Here is a tiny trained network, its code and every weight. The questions are about switching its units off for an input and a class, where a switched-off unit gives its printed mean instead of its output.

import numpy as np


def w(rows, s, z=0):
    codes = np.array(rows[::2]) - 128.0
    scale = np.full(codes.shape[1], s)
    scale[-1] = z or s
    return codes * scale


def norm(h):
    return h / np.sqrt((h * h).mean(-1, keepdims=True) + 1e-5)


def f(y):
    return np.maximum(y, 0)


def log_softmax(a):
    a = a - a.max(-1, keepdims=True)
    return a - np.log(np.exp(a).sum(-1, keepdims=True))


def net(x, mask):
    res = np.array(x, float).reshape(1, 5) / 4 @ E
    u = 0
    for l in range(2):
        y = f(norm(res) @ A[l][:, :-1].T + A[l][:, -1])
        res = res + np.where(mask[u : u + 15], y, B[l][:, -1]) @ B[l][:, :-1]
        u += 15
    return log_softmax(norm(res)[-1] @ U[:, :-1].T + U[:, -1])


A, B = {}, {}
E = w([
[127,128,128,128,127],'x0',
[208,97,47,127,140],'x1',
[127,128,128,129,127],'x2',
[173,252,134,87,134],'x3',
[214,41,238,72,93],'x4',
],0.0038)
A[0] = w([
[175,212,135,81,104,16],'0.n0',
[64,97,78,98,127,40],'0.n1',
[128,69,53,93,96,44],'0.n2',
[90,51,106,157,113,77],'0.n3',
[97,157,68,177,166,144],'0.n4',
[138,62,147,145,80,212],'0.n5',
[65,88,70,193,112,5],'0.n6',
[129,151,20,181,142,135],'0.n7',
[41,184,71,171,96,165],'0.n8',
[190,218,168,145,157,153],'0.n9',
[137,185,98,117,146,9],'0.n10',
[155,107,71,115,167,64],'0.n11',
[163,182,140,145,121,160],'0.n12',
[1,181,97,162,183,207],'0.n13',
[212,79,79,79,181,76],'0.n14',
],0.006,0.0028)
B[0] = w([
[91,25,116,185,136,161],'0.n0',
[117,101,100,173,188,150],'0.n1',
[122,104,95,177,157,151],'0.n2',
[159,250,132,86,146,176],'0.n3',
[99,119,96,42,40,199],'0.n4',
[68,137,94,140,108,199],'0.n5',
[94,75,95,160,177,174],'0.n6',
[93,109,117,3,95,207],'0.n7',
[172,118,180,173,183,225],'0.n8',
[98,201,116,74,103,187],'0.n9',
[158,109,101,148,234,146],'0.n10',
[65,146,106,82,94,148],'0.n11',
[173,140,171,69,142,165],'0.n12',
[180,105,181,199,158,254],'0.n13',
[127,165,122,205,114,170],'0.n14',
],0.0054,0.0058)
A[1] = w([
[66,64,143,184,110,120],'1.n0',
[197,93,108,157,120,105],'1.n1',
[180,120,172,152,112,116],'1.n2',
[186,79,100,202,94,4],'1.n3',
[119,5,97,223,118,25],'1.n4',
[207,188,79,89,108,160],'1.n5',
[139,91,93,37,69,104],'1.n6',
[92,153,64,154,174,133],'1.n7',
[86,112,204,100,58,168],'1.n8',
[63,63,126,145,124,156],'1.n9',
[93,2,96,110,122,97],'1.n10',
[180,97,138,106,49,169],'1.n11',
[118,157,177,92,50,26],'1.n12',
[242,201,129,165,104,28],'1.n13',
[155,192,198,87,168,94],'1.n14',
],0.0074,0.0039)
B[1] = w([
[189,46,152,123,155,250],'1.n0',
[168,138,158,175,101,161],'1.n1',
[89,130,51,116,164,176],'1.n2',
[166,143,130,113,30,157],'1.n3',
[197,249,167,80,119,254],'1.n4',
[191,3,181,119,147,234],'1.n5',
[137,179,127,159,183,203],'1.n6',
[148,134,146,114,96,214],'1.n7',
[138,86,81,46,93,243],'1.n8',
[107,75,163,143,130,255],'1.n9',
[61,156,55,158,84,250],'1.n10',
[108,186,149,214,167,212],'1.n11',
[131,112,205,80,139,169],'1.n12',
[29,53,156,194,191,168],'1.n13',
[69,212,58,179,76,238],'1.n14',
],0.0063,0.0039)
U = w([
[140,63,189,211,197,253],'0',
[65,234,112,190,157,61],'1',
[98,5,147,76,67,46],'2',
[92,191,170,22,89,59],'3',
[67,82,16,152,120,209],'4',
[211,125,87,52,187,137],'5',
[211,162,120,178,41,112],'6',
],0.018,0.002)

Each question gives the input, the list of numbers given to net, and the class t.
The units are the neurons (one row each of A and B). Each row of codes is followed by its name. A weight is (code - 128) times the scale printed after its matrix; where a second scale follows, it is the last column's (A, B and U).
mask holds one flag per neuron, layer by layer. A switched-off neuron (its flag False) gives its mean, the last column of its row in B, instead of its output. The means were averaged over made-up inputs and are rounded, as every weight is.
A unit's drop is (log p(t) with every unit on - log p(t) with that unit switched off) / (log p(t) with every unit on - log p(t) with every unit switched off).
The circuit of an input: a set's keep is (log p(t) with only the set's units on - log p(t) with every unit switched off) / (log p(t) with every unit on - log p(t) with every unit switched off). Starting from the 12 units with the biggest drops (on a tie, the unit counted first), units are removed one at a time, each time the one whose removal leaves the highest keep (on an exact tie, the one counted first), for as long as the keep stays at least 0.8.
circuit, biggest first: the units of the circuit, biggest drop first
unit that matters most: the unit with the biggest drop
top k neurons: the k neurons with the biggest drops, biggest first
drop when u is switched off: that unit's drop, to one decimal
input [-3,-3,-1,-8,-6], class 0: unit that matters most : 0.n13
input [2,1,-6,4,-6], class 5: circuit, biggest first : [1.n5; 0.n4; 1.n14]
input [-2,2,8,5,-6], class 5: top 3 neurons : [0.n7; 1.n5; 0.n4]
input [5,3,4,6,8], class 0: circuit, biggest first : [1.n13; 0.n7]
input [2,4,0,5,8], class 0: circuit, biggest first : [1.n13; 1.n11]
input [-7,-5,-1,0,0], class 0: top 3 neurons : [0.n7; 0.n4; 0.n3]
input [-4,2,4,0,-6], class 4: top 2 neurons : [0.n7; 0.n4]
input [-7,-2,7,1,3], class 3: top 4 neurons : [1.n8; 0.n13; 1.n12; 0.n8]
input [3,-5,-1,1,7], class 3: top 4 neurons : [0.n0; 1.n5; 0.n13; 0.n6]
input [3,0,-4,2,7], class 3: top 4 neurons : [0.n13; 1.n8; 0.n8; 1.n12]
input [6,1,6,-2,4], class 6: top 4 neurons : [0.n7; 0.n9; 0.n4; 1.n4]
input [0,5,-2,5,-6], class 5: top 2 neurons : [0.n7; 1.n5]
input [6,-1,3,3,6], class 3: top 2 neurons : [1.n8; 0.n13]
input [-7,4,1,5,-3], class 5: circuit, biggest first : [1.n5]
input [7,0,-4,-6,-5], class 0: top 3 neurons : [0.n13; 0.n8; 1.n0]
input [-1,-1,5,-5,-6], class 0: top 2 neurons : [0.n13; 0.n8]
input [5,4,8,4,-7], class 5: top 2 neurons : [0.n7; 1.n5]
input [-6,7,-8,0,-1], class 4: top 2 neurons : [0.n3; 1.n4]
input [-3,8,8,-6,4], class 6: drop when 1.n12 is switched off : 0.0
input [-6,4,2,0,-1], class 4: drop when 0.n3 is switched off : 0.8
input [7,7,2,-1,4], class 6: drop when 1.n3 is switched off : 0.1
input [-1,3,5,-8,6], class 6: unit that matters most : 1.n4
input [-8,-3,2,2,7], class 3: drop when 1.n8 is switched off : 0.3
